Each row has a class, written after it.
[  16   17  -31   32  -18   48   -9   52  -12   18   -9  -47  -24   23
    9   -4  -35  -21   42  -20  -47    7  -13   20   -9   29  -16    7
   60  -24  -42   18   24 -103] -> k_983
[-34  41  -1 -11 -23  25   7 -19  64  50 -25  73  -6 -37  11  -2  -2  41
 -16   6   3 -13 -25  18  17  43  18  -7 -12  52  17  -6  -4 -34] -> k_908
[-21   1 -30  18 -22  23 -16  13 -21  11 -14 -79 -29 -20  -2  11 -44  12
  -6 -14 -29  16 -24  36 -17  22   2   7  16 -13   0   3  52 -70] -> k_205
[ 16 -12 -22  10 -24 -25  36  20  40 -28 -10   9 -13 -22 -35  -5  32   9
   3  25   4 -17 -17   1 -44  14   6 -30  23   7  18  -8  -9  17] -> k_908
[ 22  -3  -9 -14 -25  21  19  16  13 -20   1  43  13 -50  -5  16  16  54
  28   6  15  14 -46  -5 -42   2  12 -62  59   0  13 -18   2   9] -> k_908
[ -1  -3 -35  -7  23 -49 -32 -11  78 -10   1  36 -34 -21  17 -17 -13  -6
  -1 -19  21  18   3  28  18  33  -8   3  45 -14 -41  17   0 -26] -> k_195
[  1   3 -47 -15 -16 -41  39  12  22 -23  28  37 -40 -37 -31  12   4   4
  15   9   0 -38 -35 -26 -30  16  33 -60  33 -17  -2   0 -32  20] -> k_838
[ -1   8 -17  -1   8 -39   0 -15   4  15  47  41  -5 -16   1 -15  -3   1
  -6   9  25  10   5  -1  11  33  -7 -25  39 -12 -23  12  -1 -13] -> k_195
[ 15 -21 -20  23 -28 -45  34  10  50 -23  -1  51 -12 -46 -29 -20  23  30
   7  15  36 -28 -14  -4 -17  -6  19 -56  24  26   3 -14  29  41] -> k_205
[  7 -37 -46  10  43 -55   1   1  29 -22  -1  18  -4 -34   3  -5   1  17
 -11  -6  38  24  -2  -3  -2  24  13  -8  11  -4 -33   7  28 -21] -> k_205
[-17   6 -36  11 -19 -25 -22  62  26 -36  28 -34 -23 -44  12 -16  16   5
  37   7 -12 -36   3  14 -27  14 -14 -29  29 -40 -15  34 -13 -49] -> k_172
[ 12  17   0  23 -33  31 -12  -2  -1 -10   7   4 -51 -14 -13  43 -52  26
  -4  41 -10  15 -56 -16   5  -5  11 -31   1  -1 -59 -10  42 -15] -> k_654
[ 63 -22 -17  -7  -6 -16  19  51  19 -36 -23  -6  -5 -24 -13  28  10  40
 -25  36  -7   0 -19 -22 -18   0   7 -80   9 -15  35   0 -34   4] -> k_838
[ -5  19  26 -22 -35  49   2  16  98  26 -72  29 -11   8 -18  19  -5 -22
  -4 -25  26  -8   6  27  39  21 -15  50 -43  31  -3 -11   2 -60] -> k_205
[ 33  -6 -56 -26 -22 -47  11  11  -4 -49 -11  21 -23 -17   4  14  21  15
  48  32  16 -14 -16  16 -15   9  28 -86  79 -33  13   8 -16  29] -> k_579
[ 17  -4 -54  30  19 -33 -39   8  37 -23  11  34  -8 -67 -21  23  -8  13
  28  58  -6 -23 -18  61 -43  -2   3 -59   2 -32  19  25 -34  -1] -> k_838
[ -7  32  41   3  37  -8 -74 -21  30  14  32  10 -17 -28 -29 -16 -44  31
  26 -13   5  -3  -7  87  47  50 -19  21  22 -10   4   6  30  26] -> k_444
[-13   6   5   0 -20 -10  -4   1  53  27   1  61 -16 -18 -12  -1  22  33
 -11  10  21 -35 -18 -30  38  -7  -9  32 -28  72 -12   3 -12  -6] -> k_983
[ -2   3 -42   0 -48 -37  53 -11  23 -18  -6  34 -13 -30   8  -1   4  46
   9  73   0  -7  -4  28 -27  10  18 -74  22   4   0 -27  23  34] -> k_908
[ 25 -14 -16  18 -16  78  10  12 -71  15   4  -4 -12  36 -32  34 -31 -34
  21  -5 -23  10 -42 -24 -25 -10 -11 -14 -27   7   3  15  14 -63] -> k_838
[ -8  18   4  -9 -35   8 -26  31  58  19 -40  18 -20 -37  -6  20  -2  20
 -34  25  16 -29 -13  28  -9  27   0  18  -2  26  22  -5 -18 -14] -> k_908
[-38   3 -38 -22 -18  14  35   0   8  10 -30  76 -11 -24 -13  15   6  40
 -19  28  20 -20 -37  12  17  58   7  34  -4  43  -6 -29 -28 -22] -> k_579
[  6  -6 -40  25 -14  24 -23  -3 -16  -1  16   2 -54  13 -13   7 -43  -2
  11  -4   6   9 -56  11  -4  -6  -7   5  30  29 -45   2  21 -43] -> k_172
[-31  -4 -11   3   3 -15 -33  54 -27 -41  21 -21  -1 -11  10   3  11 -12
  80 -26 -37 -24   9   6 -11  43 -14  11  29 -40 -10  43 -10  -7] -> k_172
[-22  -2 -18 -26  -3  27  17 -26   1   1 -71  35  -7 -27   1  25   8   1
 -17  42  31  -3 -13  19   3  24  19  18 -51 -13  37   0   9 -21] -> k_654
[-26 -18   7  -1  19   0 -45 105  11 -33  26   1  46 -79  26  -7  28  20
  34 -12 -43 -21  -7  29 -51  28 -10 -16  14 -48  -4  22 -32 -70] -> k_579
[ 26   8 -33  10  10  44 -16  27 -16 -10  -1 -21 -76  21  -8  15 -58 -12
  34  24 -14   8 -33  44 -17  -6  -7 -17  47 -41 -71  -7  14 -56] -> k_983
[ 32   4   7 -18 -56  10  25 -10  19 -29  -8   9   1 -11  -3  17  12   9
   1   2  24  19  18 -41  -6 -19 -12 -67  63 -27   6 -18  -9  34] -> k_195
[  2  18 -39  25  -5  74  -2   6 -60   7  -9 -52  -9  14  16   9 -74   3
  -6 -14 -24   7 -36  23 -38  -2  16 -10  27   2 -41 -28  25 -45] -> k_444
[ 23  20 -40  21 -30  12 -13  28 -39  -1  25 -56 -15 -15  -3  11 -38  16
  27  -3 -36   0 -65  43 -19  45  22 -20  67  -7 -39   6  39 -99] -> k_983
[-26  29 -16  -8 -23  12   7 -23  59  21 -25  12  40 -45 -18  49 -13  46
  -7  16 -11  -4 -26  37  19  45   9  30 -55  40  32  -4  -8 -39] -> k_838
[ -4 -18   8  -9  -9  -9 -42  69  10 -30   7  33  29 -53  19  14  23  -9
  53 -23 -39 -29  -3   0 -26  18  -6 -21   7 -42  17  42 -24 -30] -> k_838
[ -1   4  -8   1   6  57 -17  30 -48 -17  14  -4 -25  -7 -10   0 -40  18
  -4  -7   7 -12 -49  21 -24   1  16 -21  23   6 -45 -23   7 -37] -> k_579
[  8   2 -28   1 -26 -10  28  -4  38 -27 -29  -5  -4  -2 -16  13  18  17
  27  29  12  -2   3 -17   3 -14 -10 -15 -11  -1  10   1   3  32] -> k_654
[  11   -1    7    8   38 -114   -8    4   82    2   64   46    7  -35
   -5  -10   -9    5   16    7   -4    0   -8   23   12   35   26  -14
   29   -3  -40    9   28   34] -> k_444
[  8   0 -22   6   8 -42  24  -5   8 -30   9  32 -11 -19 -35  28  34  11
  31  47 -22  -9 -34 -25 -13  18  15 -41 -10 -17  12  16 -49  34] -> k_654
[  6  -8 -44   4  70 -13 -15 -27  53   1  -4  34 -43  12 -15  -4 -32 -55
  15   7   6   7   0  53  -9  -7   8 -12 -41 -29 -24  24  -9 -43] -> k_838
[-23  -9  -7  19  22 -57 -14  56   2 -23  62   5  26 -29 -30  12   8   5
  77  -1 -35 -38 -20  -3 -45  15   7  -4 -16   1  -9  21 -15  65] -> k_654
[ -9  25  25 -13  10 -18 -50   3  -4  -8   5 -30 -40 -49 -38  22 -14  50
  18  31   1 -15  17  39  34  55 -17   1  44 -52  39  12   1  49] -> k_983
[ 38 -10 -46   7   5 -75 -30  23  75 -40  19  28 -42 -29 -19 -20   6  27
  34  19  32 -20  -6  10   8   1 -12 -63  30  -2 -14  18  -2  42] -> k_654
[ 17 -13 -27  11 -20 -41   9   5  39 -25  14  33   6 -50 -12  -1  18  42
  25  27  26  -8  -9  15 -14 -18   1 -65  22   4  -1  -6   7  21] -> k_205
[ 14  -5  -3  -8  32 -49 -45  53  19 -29  29  -3 -21 -53  -2   7  15  18
  31 -10  -9 -12 -27   5 -32  28  10 -42  61 -43  15  46 -22  17] -> k_195
[ -9   2  10  16  -3 -55 -35  59 -15 -33  64 -47  17 -39 -17 -23  23  -1
  61 -22 -47 -43 -29  14 -27  39  14 -28   1 -24  14  48  20 -14] -> k_654
[-16  -5 -14  -5  32 -35   7   8  40 -21  -4  29 -12 -24  15 -28   3   4
 -13  10   0  11  26  27   5  53 -11  -6  22 -42 -26   2 -12 -19] -> k_195
[ 27  -9 -10  -8 -16 -20 -13  -1  21 -17  -3  21  -3 -43 -13   7   9  19
   3  19  39  -9  -7  14 -33   1  20 -64  26   2  34   1  19  31] -> k_908
[ -6  -3  -6  -1  25 -35 -10  77 -17  -9  50  -6   0 -22  -3  32   4   8
  54   8 -48 -15 -26 -12 -43  20  10 -34  28 -27   6  27 -51  22] -> k_172
[-18  11 -10  -7 -12 -10   9   7  39  42   2  34  18 -70 -12  50   5  23
 -12  31  21 -11 -36  -1 -11  32  30  32  -9  19   6   5  16 -49] -> k_983
[ 16  -4 -63  -2  -7 -40  25  18  56 -38  -5 -22  15 -45 -15  30   7  37
  20  22   9  -1  14   2 -26  25   3 -29  37 -17 -17 -19 -20   6] -> k_983
[-26   7 -12   1  -5 -11  -9  66  32 -25  16 -62  18 -36   2   2   3   6
  31 -39 -37 -26   7   2 -38  32   7 -14   8 -16   9  14 -19 -20] -> k_172
[-22  16  19  -1  16  -6 -32 -27  27 -18  -2  24 -28 -17 -24 -41   4  33
  30   3  -5 -12 -15  81   9  16 -15  11  25   0  21  -5  -5  43] -> k_908
[  7   9 -12  18  12 -37 -44  72 -11 -51   7 -35  36 -25  13   6  23 -12
  55  18 -39 -48  14  50 -38  28  18 -38  22 -45   1  39 -40 -12] -> k_579
[-18  32 -17 -25 -13  76  39  -5  29  17 -57  78 -17  -9 -17  33   7  25
 -20  39  17 -35 -23  -7  27  29  -2   4 -77  28  12  -6 -62 -53] -> k_838
[ 17  47 -28  -1 -11  26 -20  24  14 -30 -15 -42  -9  14   7  44 -35  14
  54 -11 -33   0 -54  47  -5  68  31 -10  20   6 -60  14   6 -71] -> k_908
[ -1   7 -11 -10  59  -8 -19 -20  11 -14   3  17 -49 -26 -26  -5   4  20
 -15 -14  37  10 -26  -1  33  47  11  -5  14 -28 -22  20 -13 -44] -> k_205
[ -2 -12  14  16  77 -54 -13  20  49   7  60  59   8  -5 -18  -4 -15 -13
  21  -3  16  18   9   6   4  17  -4  18   8  -6 -53   7 -15  29] -> k_172
[ -5  15 -28   8 -13  79  -4  10 -68  -9 -23 -20  -2   8   4  49 -20 -19
  34  14 -22   5 -27   9 -41  22  -2  -9   6 -32  -9  19 -16 -57] -> k_195
[ -8   3   7  20  -1 -37 -21  91   4 -27  11  29  42 -39   8  10  45  -3
  50  29 -20 -53  -1  23 -34  47 -11  23  17 -24  -6  45 -42  -4] -> k_195
[ -6  13 -37   6  40 -32 -16 -35  35   3  10  45  22   6  14   9 -18 -15
   5  17  29  17  17  37  -1  18   7  18  -4   9 -60  -6 -21  -9] -> k_908
[  0  15 -19   1 -35  63  11  60 -62  42   7   9   4  15  -7  30  -5 -20
 -15  28   9 -14 -36 -11 -48   3 -23  40  23   9 -19 -11 -58 -68] -> k_908
[-24  36   7 -13 -41   9  33  12  68  -5 -49  48 -21   9   6   1   5   3
  28  11 -20 -35   5  24  43  61  11  -3 -18  20  -8  -1 -12 -16] -> k_172
[ 13   0 -36 -15  53 -10  -1 -10  42   0  23  31   0   4  -3  13 -34 -11
 -10 -25  32  18  -8  -8  13  14  12  -4 -26   6 -59   1 -12 -47] -> k_838
[-19   4 -57  14  -8  29 -11  18 -79  10  25   6 -30  16  17  -2 -40   6
  41   7 -37  -4 -42   7 -16  12 -10 -22   9   1 -32   7  -1 -37] -> k_654
[  3  17 -60  13 -32  51 -23  36 -39  -6   2 -28 -51   5  -7  29 -54  -8
  34   3 -20  -3 -58  15 -26  21  -9  -4  37 -20 -52   1  -2 -66] -> k_654
[-23  -8   1 -24  -5  33   1   3  53   5 -56  53   5 -26   4  -4   2  22
 -13  -2   5  -4  -7  49   9  70   0  13 -71  44  21  -8  25 -60] -> k_908
[ 17  13 -23  45  -3  36 -25  24 -10  16  20 -14 -28 -40 -21  34 -35  34
  18  21 -13   5 -42 -12 -26   4   3 -27  45  -5 -26  15  29 -39] -> k_983
[-36  20 -18  -8   7   0  17  -3  32   9  -3  14   9  -7  -2 -38 -14  41
  21 -18 -33  10 -19  84   9  35 -18  28  50   9  13 -40 -47   3] -> k_172
